The symbols move the points like this.
MC di JR
MC zo FS
MC ke HL
ZL di RQ
ZL zo MC
ZL ke MD
PQ di CQ
PQ zo NZ
PQ ke FD
PH di JL
PH zo MR
PH ke HH
GZ di LC
GZ zo CF
GZ ke GM
QR di ZM
QR zo SM
QR ke HT
BR di QZ
BR zo NC
BR ke GQ
MD di PG
MD zo HL
MD ke JP
TG di CC
TG zo HB
TG ke RC
LP di DT
LP zo FD
LP ke PC
JL di DH
JL zo GD
JL ke MQ
DJ di TR
DJ zo PQ
DJ ke LP
MM di TB
MM zo SC
MM ke FJ
JZ di SL
JZ zo GG
JZ ke CL
CQ di LZ
CQ zo SR
CQ ke HJ
FF di NH
FF zo BH
FF ke MC
CN di GZ
CN zo NF
CN ke MZ
MF di LP
MF zo TR
MF ke GH
JP di PQ
JP zo BZ
JP ke TR
DT di QB
DT zo HJ
DT ke FH
FZ di HZ
FZ zo NB
FZ ke LL
ZD di RF
ZD zo BT
ZD ke RL
PM di HB
PM zo ZN
PM ke CC
QF di NJ
QF zo NM
QF ke HQ
FG di JF
FG zo TC
FG ke GG
JT di ZR
JT zo TQ
JT ke NC
LS di FB
LS zo HQ
LS ke GP
TJ di DJ
TJ zo JP
TJ ke MF
PG di BZ
PG zo GJ
PG ke PQ
NT di ZN
NT zo ZL
NT ke HB
SM di RZ
SM zo RL
SM ke LQ
LL di BF
LL zo LH
LL ke CT
MQ di NS
MQ zo DG
MQ ke MM
BC di GG
BC zo JF
BC ke SL
TB di FP
TB zo MZ
TB ke BT
HC di LL
HC zo HZ
HC ke PR
HS di NM
HS zo RN
HS ke NJ
HQ di DS
HQ zo JT
HQ ke BR
ZB di MC
ZB zo NH
ZB ke RQ
SF di ZL
SF zo ZB
SF ke ZN
RZ di TP
RZ zo LS
RZ ke BN
RH di GH
RH zo LP
RH ke GD
BZ di NZ
BZ zo PR
BZ ke CQ
HT di LG
HT zo LQ
HT ke CD
RL di LS
RL zo TT
RL ke TP
CL di ZB
CL zo FF
CL ke ZL
PR di CT
PR zo BF
PR ke SR
NM di ZZ
NM zo DQ
NM ke JT
MG di HF
MG zo RC
MG ke ZC
GJ di PR
GJ zo LL
GJ ke NZ
GR di JP
GR zo PG
GR ke DJ
GD di RT
GD zo PC
GD ke DG
LF di RC
LF zo CC
LF ke HF
ZC di SN
ZC zo JB
ZC ke PH
RN di DQ
RN zo HH
RN ke ZZ
GP di QG
GP zo BR
GP ke TC
QZ di RD
QZ zo LM
QZ ke QR
SN di MR
SN zo RH
SN ke JL
FJ di BT
FJ zo FP
FJ ke RF
FS di FZ
FS zo CJ
FS ke HC
HL di GJ
HL zo HC
HL ke BZ
FB di BR
FB zo DS
FB ke QG
LC di QH
LC zo PH
LC ke RN
LM di LB
LM zo ZD
LM ke SM
NB di JZ
NB zo BC
NB ke LH
HF di JB
HF zo FT
HF ke SN
LG di MB
LG zo BN
LG ke QQ
BS di CD
BS zo LG
BS ke CJ
GG di ZH
GG zo CR
GG ke FF
HJ di LF
HJ zo TG
HJ ke MG
GQ di QR
GQ zo RD
GQ ke SJ
NH di FS
NH zo CG
NH ke JR
SJ di HT
SJ zo ZM
SJ ke BS
MT di FJ
MT zo TB
MT ke ZD
JF di CR
JF zo ZG
JF ke ZH
ZG di SJ
ZG zo QR
ZG ke FC
LH di CL
LH zo SL
LH ke SF
DH di DG
DH zo RT
DH ke NS
FD di HJ
FD zo LZ
FD ke QB
RD di SM
RD zo LB
RD ke ZM
BF di SF
BF zo CL
BF ke NT
MB di FG
MB zo NG
MB ke BC
SL di FF
SL zo ZH
SL ke ZB
CR di FC
CR zo SJ
CR ke BH
TT di HQ
TT zo NJ
TT ke FB
MR di GD
MR zo GH
MR ke DH
DQ di ZT
DQ zo MQ
DQ ke TQ
QG di GQ
QG zo QZ
QG ke ZG
NS di SC
NS zo CN
NS ke TB
GM di RN
GM zo QH
GM ke NM
RM di ZC
RM zo HF
RM ke CF
SR di PM
SR zo NT
SR ke TG
DG di CN
DG zo BD
DG ke SC
QQ di BC
QQ zo FG
QQ ke JZ
CJ di NB
CJ zo QQ
CJ ke HZ
NZ di SR
NZ zo CT
NZ ke LZ
JB di RH
JB zo MF
JB ke MR
GH di PC
GH zo DT
GH ke RT
JR di HC
JR zo FZ
JR ke GJ
NC di LM
NC zo ML
NC ke RD
PC di FH
PC zo QB
PC ke BD
TP di GP
TP zo FB
TP ke NG
RF di TT
RF zo QF
RF ke LS
BH di CG
BH zo BS
BH ke FS
FH di RM
FH zo MG
FH ke NF
CG di CJ
CG zo CD
CG ke FZ
CC di TJ
CC zo GR
CC ke FT
HZ di LH
HZ zo JZ
HZ ke BF
TR di FD
TR zo CQ
TR ke DT
ZH di BH
ZH zo FC
ZH ke NH
MZ di GM
MZ zo LC
MZ ke HS
ZR di ML
ZR zo MT
ZR ke LM
NJ di JT
NJ zo ZZ
NJ ke DS
FC di BS
FC zo HT
FC ke CG
ZT di MM
ZT zo NS
ZT ke MT
ZZ di TQ
ZZ zo ZT
ZZ ke ZR
ML di ZD
ML zo FJ
ML ke LB
RC di FT
RC zo TJ
RC ke JB
CT di NT
CT zo SF
CT ke PM
LQ di BN
LQ zo TP
LQ ke MB
ZM di LQ
ZM zo RZ
ZM ke LG
CF di PH
CF zo SN
CF ke QH
RQ di HL
RQ zo JR
RQ ke PG
SC di MZ
SC zo GZ
SC ke FP
BT di QF
BT zo HS
BT ke TT
NF di CF
NF zo ZC
NF ke LC
TC di ZG
TC zo GQ
TC ke CR
QH di HH
QH zo JL
QH ke DQ
DS di NC
DS zo ZR
DS ke QZ
ZN di MD
ZN zo RQ
ZN ke GR
CD di QQ
CD zo MB
CD ke NB
HH di MQ
HH zo DH
HH ke ZT
HB di GR
HB zo MD
HB ke TJ
FT di MF
FT zo DJ
FT ke RH
LZ di TG
LZ zo PM
LZ ke LF
RT di BD
RT zo FH
RT ke CN
LB di RL
LB zo RF
LB ke RZ
NG di TC
NG zo QG
NG ke JF
FP di HS
FP zo GM
FP ke QF
BD di NF
BD zo RM
BD ke GZ
QB di MG
QB zo LF
QB ke RM
BN di NG
BN zo GP
BN ke FG
TQ di MT
TQ zo MM
TQ ke ML

The rows follow the links: the fewer symbols apart two points are, the more alike their rows tend to be.

Each row is also shifted at random along 5 hidden directions that mean nothing.

Rows with their points:
[38,32,1,-28,-27,-16,-9,-8,-9,-6,-2,17,-23,-17,13,4,8,0,20,-10,24,20,8,-27,0,-38,-3,-6,16,8,23,2,-1,-18] | CL
[-47,-5,14,9,19,9,29,-18,16,-6,-31,21,13,-15,0,29,4,-20,-2,-8,-25,8,-2,15,23,-39,-3,-10,-53,-21,-15,-14,-55,-14] | MT
[10,46,-1,8,10,2,-3,19,-15,-6,22,5,-19,16,25,-28,9,14,-16,6,15,-32,17,-10,-1,10,6,12,32,20,6,7,22,-19] | CJ
[-14,9,13,44,13,17,33,8,13,-34,-3,-12,15,-4,-7,9,-8,-16,-8,32,-28,0,-22,8,17,22,7,-4,-25,-15,-28,21,-19,-2] | HS
[67,-32,-45,-67,-27,12,-35,1,24,86,0,33,-26,48,34,-23,6,56,-11,-31,15,9,40,-43,-13,-24,-21,9,33,2,0,-27,43,21] | BC
[-21,-37,-9,-15,-13,-8,-18,-33,21,7,-8,6,13,-9,-22,24,-6,8,29,-6,-18,26,-14,2,-5,-23,0,-12,-25,-11,9,-7,-21,30] | RM
[34,-54,-25,-15,-22,-14,-27,-4,11,19,2,-18,35,17,-13,11,-13,1,6,16,-2,12,-11,-10,-11,9,-24,5,-6,-7,3,0,5,44] | DG
[52,-43,-11,-51,-26,9,-3,-16,21,63,-36,26,-23,-1,20,1,-3,16,-13,-36,9,29,24,-15,9,-30,-17,-5,1,-18,0,-27,-2,-5] | ZG
[41,34,13,0,-28,-14,-4,-11,-7,-29,4,-6,-25,-32,1,-3,0,-1,17,19,13,15,-16,-21,3,-8,15,-9,19,6,26,29,1,-15] | HC
[22,-66,-4,3,-7,-29,-32,-53,15,2,3,6,-11,-16,-30,17,-1,-14,8,0,-29,-1,1,47,-28,-19,-3,-5,-46,14,33,8,-29,10] | JP
[-19,5,12,16,-5,-10,-8,-7,2,-34,1,-30,27,-15,-24,12,-2,-3,14,43,-12,-5,-37,-18,6,0,10,-6,-13,-6,15,25,-14,21] | GD
[-4,-2,8,-19,11,-14,-23,-4,-33,25,9,20,-2,3,-25,23,11,1,32,-86,6,-17,32,62,-19,-30,-11,4,-18,3,-1,-73,-16,-5] | TR
[115,-10,13,23,-46,-21,1,-5,4,-19,1,-29,8,-25,18,-7,-37,-5,-17,39,13,-3,-24,-8,25,39,-10,5,21,-23,17,29,-20,3] | QG
[15,-21,-20,-18,0,1,-31,6,-8,27,21,-3,-11,28,-19,-9,12,18,7,-17,-2,-11,14,8,-35,6,-3,5,9,19,3,-12,39,17] | PQ
[-10,8,5,-18,14,-3,-12,40,-43,25,2,-21,39,19,-14,8,3,2,3,-44,28,-28,11,16,0,6,-21,14,13,-12,-14,-60,12,11] | GZ
[-79,14,-16,2,22,25,8,17,6,-4,14,9,-2,19,-16,-1,8,11,26,-14,-12,24,-3,-4,-16,12,17,-7,7,9,-31,-4,35,16] | JB
[-21,-5,11,-15,-2,1,-7,-15,-2,5,-8,0,-29,-23,-18,-6,8,5,8,-12,1,8,-2,2,-11,-7,21,-10,6,11,19,4,13,-11] | PR
[65,-23,-11,12,-26,-10,-7,9,9,-19,4,-31,34,7,-13,14,-12,-16,2,49,-8,13,-27,-19,-3,17,-19,2,-13,-9,-6,29,2,30] | MQ
[-7,19,22,23,23,16,13,13,-11,8,8,-5,-22,1,15,-34,-1,19,-35,-11,2,-50,12,24,11,35,20,11,23,0,-3,-10,10,-24] | CR
[-84,-17,-32,-9,34,19,15,16,14,35,-1,27,14,43,36,-18,-4,7,-25,-17,4,4,26,-3,1,13,-11,11,13,5,-29,-16,14,10] | HQ
[-5,-7,-8,-45,-8,11,-19,6,-11,50,2,12,-31,5,-2,-18,2,35,14,-64,25,13,22,2,-15,7,9,-1,43,4,0,-41,46,2] | RQ
[20,-51,-48,-5,-9,-6,-15,-29,42,19,17,35,-30,26,29,-20,-10,8,-12,15,-13,24,22,-3,-27,7,-7,5,5,26,7,34,16,15] | NB
[21,-51,-29,-19,-13,-4,-12,6,10,26,-6,-5,29,23,-9,16,-7,-11,4,-4,-2,27,5,-3,-14,-2,-29,3,-14,-5,-17,-10,8,33] | HH
[-24,39,41,28,28,-5,21,-16,-12,-29,-13,6,-19,-31,7,-2,18,-19,-27,13,-8,-44,4,20,21,-25,18,-1,-24,6,26,11,-45,-52] | CD
[38,26,19,9,-19,-9,-10,4,-22,-10,21,-16,-24,-20,-2,-22,-15,22,13,-18,21,-13,-7,14,2,39,19,2,46,0,16,-6,19,-7] | LL
[-48,-20,15,23,13,-17,-6,-18,-6,-22,0,-19,31,-18,-26,15,-9,-14,7,11,-15,-15,-22,30,3,10,6,-3,-25,-4,13,0,-32,14] | BD
[12,-66,8,84,6,-25,10,-26,15,-50,20,-31,30,-18,-23,10,-44,-43,-14,40,-39,-12,-30,83,-6,76,-1,6,-41,-5,-6,34,-43,20] | NS
[-34,-37,10,74,31,-21,-2,-33,2,-49,35,-10,-8,-15,-35,-2,-12,-33,-3,16,-42,-27,-9,92,-31,49,20,3,-38,29,10,30,-21,-1] | TG
[-39,35,5,-8,17,4,37,23,-13,-15,-27,9,5,-8,27,4,14,-40,-19,9,26,19,10,-27,17,-22,-10,0,1,5,-7,10,-5,-37] | RZ
[9,-9,-17,-23,-20,4,-25,7,8,15,7,-19,23,17,-15,2,-4,31,21,17,1,10,-21,-40,-5,5,-2,-2,19,-11,0,1,27,44] | MR
[-60,38,13,-12,22,8,-2,38,-34,0,0,-25,32,11,-17,2,18,6,7,-8,19,-23,-7,-18,4,-2,1,4,15,-2,-7,-26,20,8] | NF
[0,33,23,5,11,-23,-3,-16,-27,-11,5,20,-16,-21,17,1,7,-11,-3,-30,14,-34,25,35,8,-28,-1,6,-5,10,29,-22,-39,-37] | JZ
[12,21,-7,-4,-10,4,-8,9,-3,-17,15,3,-3,9,-20,13,11,4,37,-2,-8,20,-6,-10,-16,-16,2,-7,-5,5,-11,0,18,11] | FT
[-28,7,6,-13,7,3,-12,3,-18,19,10,13,4,2,-21,14,-1,21,40,-72,4,0,11,38,-7,-7,1,-1,3,-12,-17,-63,0,11] | MG
[23,-5,7,-1,-8,-14,-21,18,-23,1,8,-37,41,6,-18,6,-9,4,5,6,14,-27,-15,1,4,18,-14,9,8,-12,5,-18,1,26] | DH

In each set, the symbols that take the first to the second take the third to the fourth, perhaps in another order. Give the fourth.
Answer with the point's name.
[-3,-28,-17,49,5,-2,-9,-7,11,-25,47,-5,-7,16,-22,-10,-21,2,18,4,-30,3,-9,53,-34,64,13,5,-1,19,-20,18,23,28]
to [2,-1,-13,16,7,0,-13,6,2,-23,24,-13,-11,15,-22,-6,16,-8,5,37,-18,-2,-8,-4,-32,10,9,0,-8,29,3,37,31,7]
as [4,-10,9,24,-9,-9,-21,-5,-3,-11,23,-34,25,-5,-23,-4,-25,26,16,10,-8,-23,-32,17,3,45,11,3,13,-13,6,-4,-2,38]
to HF

[-33,18,30,42,31,19,35,8,-4,-16,-4,-8,-23,-16,8,-26,-2,-7,-40,9,-7,-32,-2,28,16,41,28,3,5,2,-7,17,-2,-37]
to [13,-14,-19,10,1,-10,-6,-22,21,-3,15,23,-25,9,23,-16,-2,0,-15,18,-9,-2,13,3,-11,1,0,4,1,23,16,29,-2,-5]
as [47,49,29,39,-11,-30,-3,-9,-24,-52,25,-11,-13,-30,10,-11,-11,-8,2,18,11,-35,-9,21,10,17,11,6,17,9,32,21,-27,-27]
to HL

[16,-20,6,9,1,15,13,-7,16,18,-7,2,-24,-3,14,-22,-8,11,-31,2,-7,-10,4,8,6,25,11,1,9,-6,-3,9,5,-13]
to [38,14,-6,-8,-13,30,15,24,17,13,-8,-8,-24,11,19,-29,6,20,-28,34,4,7,-4,-56,10,16,11,-1,32,-2,-11,32,43,-9]
as [39,26,32,-14,-10,3,17,4,-17,8,-31,-2,-12,-30,12,3,6,-3,-16,-14,19,-11,3,-9,30,-24,0,-4,3,-22,10,-18,-22,-37]
to NG

[87,13,4,-22,-56,-15,-34,-13,7,-9,2,-15,15,-14,-23,27,-6,30,50,14,-4,17,-32,-39,10,-34,-5,-12,-1,-26,16,-3,-15,34]
to [-41,32,19,15,19,13,-12,35,-38,9,32,-27,18,11,-20,-17,-14,43,20,-49,14,-45,-7,36,3,59,19,12,44,-14,-20,-56,30,23]
as [13,-67,-7,-12,4,-4,-14,-42,20,59,-8,35,-26,4,18,-11,-16,21,-22,-55,-12,-17,37,57,-4,1,-5,7,-12,-6,12,-39,-26,-3]
to GG

[33,-39,28,28,0,-29,-7,-61,11,-1,-9,15,-18,-36,7,5,-17,-6,-22,-11,-22,-40,7,67,14,-7,5,2,-38,-9,40,-5,-75,-23]
to [95,43,47,15,-35,-19,17,-1,-18,-42,-24,-30,4,-53,8,10,-7,-21,-12,41,17,-14,-28,-24,43,-13,-1,-5,1,-27,29,24,-44,-34]
as [-57,2,0,24,36,10,-4,14,-16,-10,26,-14,-16,15,-25,-22,15,-3,-10,2,-10,-28,3,29,-31,36,21,5,7,33,-4,11,42,-4]
to ZL

[-39,-23,-32,-8,10,8,10,-2,30,19,-6,21,17,29,34,-8,-8,1,-19,18,-5,15,10,-26,6,-1,-13,5,0,0,-14,13,0,17]
to [53,17,-24,-50,-30,-3,-8,28,-3,31,-14,5,21,24,40,-2,1,11,-8,7,40,17,11,-71,17,-27,-34,8,33,-13,0,-8,16,10]
as [-51,-69,-20,28,24,-23,2,-58,27,1,15,51,-33,-6,18,-9,-23,-26,-11,-33,-24,13,33,87,-26,20,2,4,-27,29,12,6,-34,-10]
to ZB

[-4,40,20,-7,9,-6,1,20,-29,12,-6,-2,32,5,27,0,-5,15,-10,-26,29,-46,11,-1,36,-10,-14,15,17,-24,2,-47,-28,-7]
to [-30,33,11,-3,11,0,15,3,-2,-8,-21,9,25,-2,21,12,10,-5,-11,15,5,-14,-1,-26,32,-40,-8,1,-15,-15,4,-6,-39,-13]
as [-13,-10,-15,10,8,17,22,24,11,-9,-7,-7,19,21,-7,12,6,-25,-2,22,-12,29,-7,-14,-7,7,-11,-4,-18,0,-36,17,16,9]
to SC

[-46,18,-7,-4,33,13,9,10,-6,18,8,26,-26,22,27,-24,18,9,-24,-22,7,-23,35,8,-7,-3,6,9,13,22,-3,-9,17,-27]
to [16,5,0,-17,9,4,-11,4,-9,42,7,18,-20,19,24,-24,5,32,-20,-39,13,-38,32,13,0,0,-2,13,24,4,4,-35,12,-11]
as [-54,10,-25,-6,27,18,2,20,-2,-4,16,16,-14,30,-18,1,31,-12,15,-8,-11,20,16,-3,-38,-12,3,-2,-10,34,-24,8,43,-1]
to CC

[-34,9,-8,19,9,15,-2,14,-1,-7,30,-3,-1,17,-18,-7,-8,21,28,-19,-11,7,-8,18,-15,40,16,1,17,3,-28,-10,33,23]
to [41,-18,-5,-48,-11,-12,-45,-2,-22,49,3,5,-5,13,-21,11,17,23,21,-56,14,-17,27,15,-24,-35,-15,5,0,4,15,-55,12,11]
as [-48,14,-5,-27,6,19,4,4,4,7,-10,8,-35,-7,-7,-13,24,4,7,-4,8,30,4,-32,-15,-13,22,-12,18,22,3,16,43,-16]
to SL

[-52,-26,-8,12,15,0,8,-23,10,-2,11,24,-38,-12,3,-16,-14,-9,4,-29,-5,26,14,44,-21,32,20,-6,9,22,1,8,12,-12]
to [41,25,6,0,-12,-13,-20,3,-17,-20,15,-6,0,-2,-26,19,15,-3,30,-2,-3,-6,-3,3,-14,-27,-4,-2,-13,8,8,-6,-1,1]
as [-51,46,21,25,32,19,49,39,-23,-27,-9,-10,-6,-10,19,-18,6,-31,-31,8,21,-4,3,-1,19,29,12,2,20,5,-21,15,14,-44]
to FF

[-71,29,29,5,43,-13,7,-6,-40,-19,-2,19,-4,-20,-31,32,32,-37,23,-59,-4,-21,23,66,-14,-49,2,-4,-45,17,3,-46,-35,-40]
to [-50,-10,-1,-36,8,3,-18,1,-11,36,-8,5,20,7,-18,14,4,22,25,-53,9,0,7,7,-1,-21,-5,-2,0,-13,-4,-55,2,22]
as [14,15,3,6,-6,-15,17,4,-5,-22,-15,-4,18,-12,27,4,-7,-29,-17,29,18,5,-4,-21,22,-9,-17,3,1,-4,10,20,-26,-16]
to JF

[9,-13,-3,5,-7,-22,2,-17,11,-5,-12,7,25,-5,27,7,-17,-13,-15,18,4,-4,0,-4,21,-12,-19,6,-11,-11,16,5,-44,3]
to [-51,-47,-37,-5,13,15,11,-16,45,28,-11,31,11,29,27,-2,-10,6,-16,6,-23,25,10,-11,4,-2,-10,1,-16,-4,-21,6,-8,22]
as [-21,-25,-9,-11,5,3,-28,18,-18,42,22,-19,28,27,-13,-12,-19,40,10,-48,15,-26,2,26,-8,45,-3,14,33,-13,-13,-55,29,44]
to PC

[2,10,-8,21,16,7,-2,9,2,6,28,5,-22,24,25,-39,-4,22,-28,5,0,-36,16,12,-7,41,11,15,30,18,-1,10,27,-6]
to [-22,26,-2,-7,12,-11,4,-10,-9,-10,2,31,-25,-5,22,-2,14,-15,1,-15,11,1,26,7,-5,-32,0,1,-3,23,15,0,-11,-31]
as [39,88,43,-10,5,3,-27,56,-74,-1,23,-48,3,3,-25,-19,28,35,6,-22,40,-82,-1,-9,1,7,15,14,49,2,15,-43,40,-16]
to CC

[86,26,66,-14,-22,-25,0,-4,-50,19,-32,-11,5,-54,6,16,-15,2,-6,-69,39,-50,10,46,48,-20,-11,5,5,-49,27,-77,-67,-42]
to [19,-36,-4,-17,3,-20,-20,-37,3,43,0,38,-21,1,21,-2,-7,13,-10,-56,2,-23,39,50,-4,-19,-13,10,-9,2,22,-42,-33,-11]
as [-7,15,11,-31,4,2,-21,7,-23,20,-4,-8,-15,-1,-22,-3,28,14,6,-20,12,-20,8,-10,-15,-25,10,-2,8,12,18,-19,25,-9]
to FT

[23,20,-23,-6,-16,11,-11,17,7,-11,22,0,-5,23,-17,3,11,14,35,15,-7,28,-9,-31,-23,-3,3,-6,9,9,-19,16,41,24]
to [-72,33,10,-34,18,11,-5,18,-23,14,-14,-1,19,3,-19,18,23,12,25,-36,14,-3,0,-17,6,-38,2,-4,1,-8,-5,-44,5,3]
as [-6,-47,11,-19,2,-22,-29,-43,-5,25,-9,8,-14,-22,-29,14,9,-4,7,-38,-11,-16,13,51,-19,-29,1,-4,-33,7,33,-28,-26,-5]
to HJ

[-30,14,-10,-1,22,2,5,-5,3,5,6,29,-26,13,24,-15,17,-3,-18,-4,2,-10,28,1,-7,-15,3,5,2,25,7,8,3,-23]
to [34,46,14,5,-6,-19,-7,-2,-19,-22,12,8,-15,-11,18,-7,6,-1,0,3,17,-25,10,-2,7,-19,0,6,13,12,25,4,-15,-26]
as [41,-1,-9,4,-21,0,19,12,11,-14,-9,-8,1,-5,26,-9,-12,-18,-19,43,13,27,-10,-36,12,17,-9,-1,16,-2,-3,42,8,-6]
to ZM

[77,-25,-8,-29,-37,-21,-27,0,-3,10,-13,-21,40,1,-16,30,-2,-8,14,18,8,11,-14,-30,2,-31,-33,0,-17,-18,12,-7,-16,29]
to [-57,54,29,-9,29,-3,11,38,-49,-20,-16,-25,40,-7,-20,23,31,-29,4,-4,24,-27,-5,-12,13,-34,-9,1,-11,-2,0,-27,-10,-19]
as [-27,-24,-1,53,15,-16,15,-22,20,-32,9,-3,24,-6,24,-9,-31,-22,-29,44,-18,-15,-12,26,16,40,-1,8,-13,-1,7,36,-40,6]
to TT

[41,-48,-7,17,-9,-11,-12,-43,32,10,6,14,-23,-3,16,-15,-18,11,-25,17,-23,-17,7,27,-3,14,3,4,-12,4,23,23,-23,3]
to [-68,-21,3,-1,29,14,45,-9,10,7,-35,28,-23,-17,18,2,6,-40,-28,-18,-3,32,20,20,6,-11,2,-9,-23,6,-15,5,-14,-41]
as [25,-17,0,-34,-19,10,15,-22,28,20,-45,22,-25,-19,14,11,15,-10,-17,13,-5,33,6,-39,13,-54,-5,-14,-24,-8,10,17,-17,-25]
to QZ

